M = ((-58.991, 23.381, 24.757, 29.288, 23.417, 166.071), (5.768, 29.770, 26.085, 29.288, 30.345, 37.283), (3.393, 29.770, 26.085, 29.288, 30.345, 37.283), (188.864, 63.848, 73.481, 56.396, 30.345, -14.412), (3.393, 29.770, 26.085, 29.288, 35.116, 37.283), (-115.410, -0.888, 4.710, 17.877, -30.335, 284.801), (63.297, 29.770, 26.822, 29.288, 30.345, 37.283), (128.205, 49.760, 49.599, 40.311, 32.895, -51.822), (-19.012, 29.770, 26.085, 29.288, 30.345, 118.529), (-147.806, 11.330, -8.694, 13.320, 115.557, 37.283), (78.390, 33.300, 34.640, 29.288, 30.345, 10.940), (3.393, 29.770, 26.085, 29.288, 30.345, 92.858))
The 3rd entry in reading order: 24.757
The third largest entry -> 166.071
Read off the maximum.
284.801
Read off the third smallest entry.
-58.991
The minimum: -147.806
The second largest entry is 188.864
The entry just left of the largest entry is -30.335
Read off the entry just right of 4.710.
17.877
Read off the 4th entry in reading order.
29.288

a =
array([[932, 946, 912, 935, 909, 920, 921, 933, 925, 936],
       [210, 217, 260, 207, 240, 223, 226, 260, 229, 239],
       [946, 960, 925, 949, 922, 933, 934, 947, 938, 949],
       [250, 242, 257, 257, 235, 256, 260, 226, 254, 260],
       [951, 965, 928, 954, 926, 938, 938, 950, 942, 953],
       [957, 971, 936, 960, 932, 944, 945, 958, 949, 961],
       [948, 962, 927, 951, 924, 935, 936, 949, 940, 951],
       [581, 589, 573, 574, 597, 575, 571, 605, 577, 571]])
Indices start at 0.
Which number is the top-right entry? 936
The entry in row 2 and column 1: 960
The maximum: 971
The entry at row 1, column 1 -> 217
Which number is the entry directly below 958? 949
Which number is the entry just left of 944? 932
Which number is the entry directly below 207? 949
The entry in the top-left corner: 932
The bottom entry of the column that holds the largest entry is 589
The entry just right of 965 is 928
The bottom-left entry -> 581
Which number is the entry directly above the largest entry? 965
The entry in row 2 and column 0 is 946
The entry at row 1, column 2 -> 260
The entry directly below 940 is 577
Which number is the entry directly below 957? 948
The entry directly below 928: 936
The entry directly below the largest entry -> 962
Which number is the smallest entry? 207
Which number is the entry at row 0, column 2? 912
The entry at row 1, column 0 is 210
The entry in row 0 and column 1: 946
Which number is the entry just left of the largest entry? 957
Which number is the bottom-right entry? 571
The entry directly below 922: 235
Which number is the entry just left of 961? 949
Which number is the entry in row 2 and column 2? 925
Which number is the entry directly above 240? 909
The entry just right of the smallest entry: 240

Questions about the grid below.
1) Report the entry directly above 4.647.
2) Report the 4th entry in reading order.
3) Report the bottom-left entry.
4) Report the entry directly above -13.149.
5) Report the third entry on the diagonal from the top-right corner.
6) Report the first entry in the row that holds the smallest entry.
7) Report the entry directly below the largest entry.
8) Report the bottom entry of the column that holds the largest entry.
2.729,-13.018,-11.872,-1.618
-4.078,1.442,16.540,0.119
-2.232,3.877,-7.917,-13.149
4.443,1.644,6.541,-15.848
-0.466,5.060,2.506,6.272
-0.098,1.112,-9.926,5.305
-21.543,-3.269,-7.258,-4.429
-1.981,1.816,4.647,-4.763
1) -7.258
2) -1.618
3) -1.981
4) 0.119
5) 3.877
6) -21.543
7) -7.917
8) 4.647

W = [ -6  24  10 -15 -12  -8  21 -38 -21 -10 -23  33 -20]
Which number is the entry just left of -12?
A: -15
Which number is the entry just left of 10?
A: 24

x = [[-0.37, -0.03, 1.29, 0.13, 0.61, 0.85, 0.85, 0.69, 0.88, 1.11, 1.33, 0.16, -0.14], [1.18, 2.11, 0.22, -0.02, 1.24, 0.78, 0.80, -0.94, 0.40, -1.60, 0.37, -0.49, 0.21], [-0.63, -1.36, 1.36, 1.01, 0.02, 0.53, 0.60, 2.22, 0.92, 3.18, 1.27, 1.49, 0.55], [1.46, 2.41, 0.68, -0.81, 0.67, 1.16, 0.39, -1.02, 0.86, -1.92, 0.54, -1.07, -0.01], [1.02, 1.96, 0.36, -0.09, 1.19, 0.82, 0.81, -0.86, 0.47, -1.44, 0.50, -0.53, 0.10], [-0.07, 0.36, -0.03, 1.54, 1.80, 0.10, 1.46, 0.23, -0.14, 0.58, 0.53, 1.02, 0.52], [1.14, 1.70, 1.24, -1.02, 0.05, 1.33, 0.12, -0.28, 1.26, -0.90, 0.89, -0.93, -0.07], [1.32, 2.19, -0.27, 0.56, 1.61, 0.48, 0.98, -1.00, 0.03, -1.67, 0.05, -0.08, 0.52], [0.10, -1.09, 0.75, 1.62, -0.04, 0.23, 0.38, 2.40, 0.64, 3.12, 0.62, 2.12, 1.30], [-0.03, 0.64, 2.20, -1.50, -0.22, 1.63, 0.27, 0.24, 1.71, 0.22, 1.79, -1.21, -0.81], [1.08, 1.91, -0.01, 0.43, 1.45, 0.56, 0.95, -0.80, 0.18, -1.33, 0.26, -0.12, 0.39], [2.40, 1.71, -0.95, 1.81, 0.75, -0.05, 0.23, 0.46, -0.13, -0.27, -0.93, 1.70, 2.15], [-0.05, 0.49, 2.35, -1.58, -0.43, 1.69, 0.16, 0.44, 1.83, 0.46, 1.86, -1.18, -0.80], [2.74, 2.02, -0.63, 1.19, 0.26, 0.26, -0.15, 0.39, 0.24, -0.58, -0.86, 1.26, 2.05], [-0.18, -1.13, 1.17, 1.09, -0.16, 0.49, 0.38, 2.28, 0.91, 3.04, 0.99, 1.64, 0.87]]
The entry at the centre: 0.98
Report the entry just left of -0.28.
0.12
Report the entry just right of 1.45.
0.56
The entry just right of 0.27 is 0.24
The entry just left of -0.22 is -1.50
Report the entry just left of 0.80.
0.78
Report the entry just right of -1.33.
0.26
Report the entry just right of 1.91.
-0.01
Report the entry just left of the centre entry.
0.48
Report the smallest entry.
-1.92
Report the entry just left of -1.07.
0.54
